Here is a tiny trained network, its code and every weight. The questions are about switching its units off for an input and a target symbol, where a switched-off unit gives its printed mean instead of its output.

import numpy as np


def w(rows, s, z=0):
    codes = np.array(rows[::2]) - 128.0
    scale = np.full(codes.shape[1], s)
    scale[-1] = z or s
    return codes * scale


def norm(h):
    return h / np.sqrt((h * h).mean(-1, keepdims=True) + 1e-5)


def f(y):
    return np.maximum(y, 0)


def softmax(a):
    e = np.exp(a - a.max(-1, keepdims=True))
    return e / e.sum(-1, keepdims=True)


def log_softmax(a):
    a = a - a.max(-1, keepdims=True)
    return a - np.log(np.exp(a).sum(-1, keepdims=True))


def net(x, mask):
    ids = ['εθλπσφψ'.index(c) for c in x.split()]
    T = len(ids)
    res = E[ids] + P[:T]
    r = norm(res)
    for j in range(3):
        rows = slice(3 * j, 3 * j + 3)
        q, k, v = (r @ M[0][rows].T for M in (Q, K, V))
        z = softmax(np.where(np.tri(T) > 0, q @ k.T / 3**0.5, -1e9)) @ v
        o = O[0][rows]
        res = res + np.where(mask[j], z, o[:, -1]) @ o[:, :-1]
    y = f(norm(res) @ A[0][:, :-1].T + A[0][:, -1])
    res = res + np.where(mask[3:7], y, B[0][:, -1]) @ B[0][:, :-1]
    return log_softmax(norm(res)[-1] @ U[:, :-1].T + U[:, -1])


Q, K, V, O, A, B = {}, {}, {}, {}, {}, {}
E = w([
[131,2,193],'ε',
[202,97,180],'θ',
[200,65,70],'λ',
[110,55,113],'π',
[225,71,122],'σ',
[189,93,131],'φ',
[145,86,156],'ψ',
],0.0069)
P = w([
[101,151,128],'0',
[135,6,85],'1',
[131,135,153],'2',
[127,31,116],'3',
[127,138,151],'4',
[144,54,145],'5',
[125,141,150],'6',
[153,84,151],'7',
[122,145,147],'8',
[163,86,160],'9',
],0.024)
Q[0] = w([
[190,128,83],'head 1',
[195,63,116],'head 1',
[158,97,178],'head 1',
[149,99,153],'head 2',
[161,126,73],'head 2',
[20,11,100],'head 2',
[179,124,111],'head 3',
[144,96,6],'head 3',
[200,152,82],'head 3',
],0.013)
K[0] = w([
[100,63,121],'head 1',
[141,97,160],'head 1',
[148,137,91],'head 1',
[82,84,110],'head 2',
[144,142,184],'head 2',
[206,4,141],'head 2',
[138,86,149],'head 3',
[176,126,142],'head 3',
[152,80,118],'head 3',
],0.022)
V[0] = w([
[90,232,94],'head 1',
[80,31,200],'head 1',
[91,144,196],'head 1',
[33,84,141],'head 2',
[195,136,255],'head 2',
[95,82,137],'head 2',
[116,51,94],'head 3',
[53,148,64],'head 3',
[178,160,48],'head 3',
],0.012)
O[0] = w([
[151,111,187,1],'head 1',
[193,174,105,231],'head 1',
[128,114,156,119],'head 1',
[128,91,2,177],'head 2',
[172,66,126,102],'head 2',
[59,84,78,167],'head 2',
[26,96,131,166],'head 3',
[107,183,14,103],'head 3',
[133,220,207,85],'head 3',
],0.0078,0.0096)
A[0] = w([
[173,74,233,255],'neuron 1',
[254,162,48,185],'neuron 2',
[28,162,235,244],'neuron 3',
[5,106,35,76],'neuron 4',
],0.0081,0.0034)
B[0] = w([
[99,3,88,236],'neuron 1',
[148,167,245,253],'neuron 2',
[1,149,151,169],'neuron 3',
[158,149,173,226],'neuron 4',
],0.0097,0.0053)
U = w([
[122,64,24,174],'ε',
[175,37,162,197],'θ',
[9,217,121,192],'λ',
[97,209,6,38],'π',
[14,108,218,4],'σ',
[177,205,216,127],'φ',
[221,199,75,115],'ψ',
],0.016,0.0023)

Each question gives the input, a string of symbols that net reads in full, and the target symbol t.
The units are the heads (3 rows each of Q, K, V and O) and the neurons (one row each of A and B). Each row of codes is followed by its name. A weight is (code - 128) times the scale printed after its matrix; where a second scale follows, it is the last column's (O, A, B and U).
mask holds one flag per unit, heads first, then neurons. A switched-off unit (its flag False) gives its mean, the last column of its rows in O or B, instead of its output. The means were averaged over made-up inputs and are rounded, as every weight is.
A unit's drop is (log p(t) with every unit on - log p(t) with that unit switched off) / (log p(t) with every unit on - log p(t) with every unit switched off).
The circuit of an input: a set's keep is (log p(t) with only the set's units on - log p(t) with every unit switched off) / (log p(t) with every unit on - log p(t) with every unit switched off). Starting from all 7 units, units are removed one at a time, each time the one whose removal leaves the highest keep (on an exact tie, the one counted first), for as long as the keep stays at least 0.8.
units of the circuit, in order: the units of the circuit, biggest drop first
k most important neurons: the k neurons with the biggest drops, biggest first
which heads matter: for each layer, one digit per head in row order, 1 if its drop is at least 0.15 and else 0, layers parted by /
input π φ φ θ λ φ ψ, target π: which heads matter : 000
input λ ε π σ ε λ λ λ ψ, target λ: units of the circuit, in order : (head 3; head 1)
input θ θ π, target θ: units of the circuit, in order : (head 1; head 3)
input θ θ σ θ θ φ ε λ ε, target θ: units of the circuit, in order : (head 3)
input φ σ π ψ ψ σ φ σ π, target φ: units of the circuit, in order : (head 3; head 1; neuron 1)
input σ θ φ θ σ, target σ: which heads matter : 011
input λ θ σ θ ε, target λ: which heads matter : 001
input ψ θ ε φ ψ, target ψ: units of the circuit, in order : (head 3; neuron 2)
input θ ε θ σ σ σ φ φ φ, target θ: which heads matter : 010
input σ ε λ σ φ, target σ: units of the circuit, in order : (head 2; neuron 3; neuron 1)
input ψ σ ψ θ ε σ φ, target ψ: 2 most important neurons : (neuron 2; neuron 1)
input σ φ λ π φ, target σ: units of the circuit, in order : (head 2; neuron 1; neuron 3)
input π θ θ λ λ φ λ φ σ, target π: which heads matter : 010
input φ θ θ π σ ε θ, target φ: units of the circuit, in order : (neuron 2)
input φ σ φ, target φ: which heads matter : 000
input φ θ ε π λ λ λ π ε, target φ: which heads matter : 001
input ψ ψ θ λ ψ σ ε, target ψ: which heads matter : 001
input ψ ψ σ, target ψ: which heads matter : 010
input π ε σ σ λ λ φ, target π: which heads matter : 000
input φ λ λ ψ λ θ λ, target φ: which heads matter : 100
input ε θ ψ, target ε: units of the circuit, in order : (head 2)
input ψ λ σ, target ψ: units of the circuit, in order : (head 2; neuron 1; head 1; neuron 2)
input σ σ σ, target σ: units of the circuit, in order : (head 2; neuron 3; head 3)
input σ θ θ σ θ, target σ: units of the circuit, in order : (neuron 3; head 2; neuron 1)
